Below are the code and all the weights of a small trained network. Each question names an input and a class and asks about switching units off, where a switched-off unit gives its printed mean instead of its output.

import numpy as np


def w(rows, s, z=0):
    codes = np.array(rows[::2]) - 128.0
    scale = np.full(codes.shape[1], s)
    scale[-1] = z or s
    return codes * scale


def f(y):
    return y / 2 * (1 + np.tanh(0.7978845608 * (y + 0.044715 * y**3)))


def log_softmax(a):
    a = a - a.max(-1, keepdims=True)
    return a - np.log(np.exp(a).sum(-1, keepdims=True))


def net(x, mask):
    res = np.array(x, float).reshape(1, 6) / 4 @ E
    y = f(res @ A[0][:, :-1].T + A[0][:, -1])
    res = res + np.where(mask, y, B[0][:, -1]) @ B[0][:, :-1]
    return log_softmax(res[-1] @ U[:, :-1].T + U[:, -1])


A, B = {}, {}
E = w([
[130,130,133,131,132,128],'x0',
[125,70,122,64,255,127],'x1',
[119,199,19,145,159,45],'x2',
[122,128,119,125,125,133],'x3',
[58,195,227,54,101,75],'x4',
[128,139,135,132,136,136],'x5',
],0.014)
A[0] = w([
[76,120,179,42,171,133,115],'n0',
[72,199,175,61,96,61,15],'n1',
[195,71,111,161,156,167,18],'n2',
[149,72,177,131,73,222,245],'n3',
[159,128,89,187,113,127,147],'n4',
[111,146,160,180,49,133,204],'n5',
[160,79,121,160,155,151,230],'n6',
[182,81,83,158,153,206,93],'n7',
[119,83,144,70,153,164,131],'n8',
[116,125,152,129,93,119,190],'n9',
[151,121,171,54,149,144,132],'n10',
[150,143,90,155,101,126,148],'n11',
[93,92,113,125,222,107,118],'n12',
[145,106,101,76,211,128,10],'n13',
[137,105,104,79,231,117,128],'n14',
[122,181,130,91,105,113,79],'n15',
[106,113,132,175,118,91,118],'n16',
[105,113,102,98,204,138,183],'n17',
[123,101,98,188,137,142,184],'n18',
[180,154,91,177,89,132,144],'n19',
[116,145,172,158,56,135,21],'n20',
[76,52,172,53,123,133,121],'n21',
[177,68,180,132,54,247,22],'n22',
[146,140,167,124,168,150,117],'n23',
],0.013,0.011)
B[0] = w([
[146,122,186,68,156,165,193],'n0',
[104,119,72,218,108,80,200],'n1',
[86,78,190,46,45,86,171],'n2',
[19,85,174,125,72,48,250],'n3',
[215,172,147,140,184,175,170],'n4',
[89,138,68,163,169,117,214],'n5',
[135,158,55,173,178,170,197],'n6',
[62,88,140,136,81,57,195],'n7',
[171,170,128,114,150,160,173],'n8',
[149,129,103,156,147,140,171],'n9',
[156,148,141,77,152,155,173],'n10',
[175,157,131,104,142,175,159],'n11',
[93,83,106,128,116,70,182],'n12',
[138,167,22,254,150,127,166],'n13',
[70,95,135,159,63,74,197],'n14',
[115,116,116,171,119,88,154],'n15',
[108,125,123,115,152,147,135],'n16',
[108,141,191,105,112,114,189],'n17',
[151,173,124,154,184,191,175],'n18',
[177,134,159,77,153,171,175],'n19',
[96,73,189,64,99,104,165],'n20',
[178,169,155,50,160,162,187],'n21',
[120,126,38,245,174,117,214],'n22',
[156,147,134,111,135,134,146],'n23',
],0.01,0.024)
U = w([
[119,113,68,195,143,111,181],'0',
[65,84,207,92,52,43,17],'1',
[216,137,186,48,155,253,255],'2',
],0.013,0.00095)

Each question gives the input, the list of numbers given to net, and the class t.
The units are the neurons (one row each of A and B). Each row of codes is followed by its name. A weight is (code - 128) times the scale printed after its matrix; where a second scale follows, it is the last column's (A, B and U).
mask holds one flag per neuron, in row order. A switched-off neuron (its flag False) gives its mean, the last column of its row in B, instead of its output. The means were averaged over made-up inputs and are rounded, as every weight is.
A unit's drop is (log p(t) with every unit on - log p(t) with that unit switched off) / (log p(t) with every unit on - log p(t) with every unit switched off).
unit that matters most: the unit with the biggest drop
top k neurons: the k neurons with the biggest drops, biggest first
drop of u: that unit's drop, to one decimal
input [2,4,0,-1,-4,3], class 1: unit that matters most => n22
input [-7,-5,-2,5,0,0], class 0: top 2 neurons => n2; n5
input [-2,2,0,-4,-5,-3], class 1: top 4 neurons => n22; n2; n7; n5
input [5,-3,2,2,8,2], class 0: top 3 neurons => n3; n1; n2
input [-3,-5,-2,3,0,-7], class 0: top 2 neurons => n2; n5
input [6,4,1,2,1,1], class 1: top 3 neurons => n22; n14; n4
input [6,2,-7,-4,-4,5], class 1: top 3 neurons => n3; n2; n7
input [-1,0,-6,1,0,-1], class 0: top 2 neurons => n22; n2
input [-1,-4,-8,6,-1,1], class 0: top 3 neurons => n22; n5; n2
input [-5,7,-4,-1,-8,-2], class 1: top 2 neurons => n2; n7
input [-7,-3,-8,3,-1,-4], class 0: top 2 neurons => n22; n5
input [6,-5,-4,-3,0,2], class 0: top 3 neurons => n22; n5; n2
input [-3,4,-2,0,1,-5], class 2: drop of n7 => 0.2
input [-5,7,-2,6,-2,0], class 1: drop of n16 => 0.0
input [2,8,0,-6,8,3], class 2: drop of n21 => 0.6
input [-4,7,-1,1,2,3], class 2: unit that matters most => n3
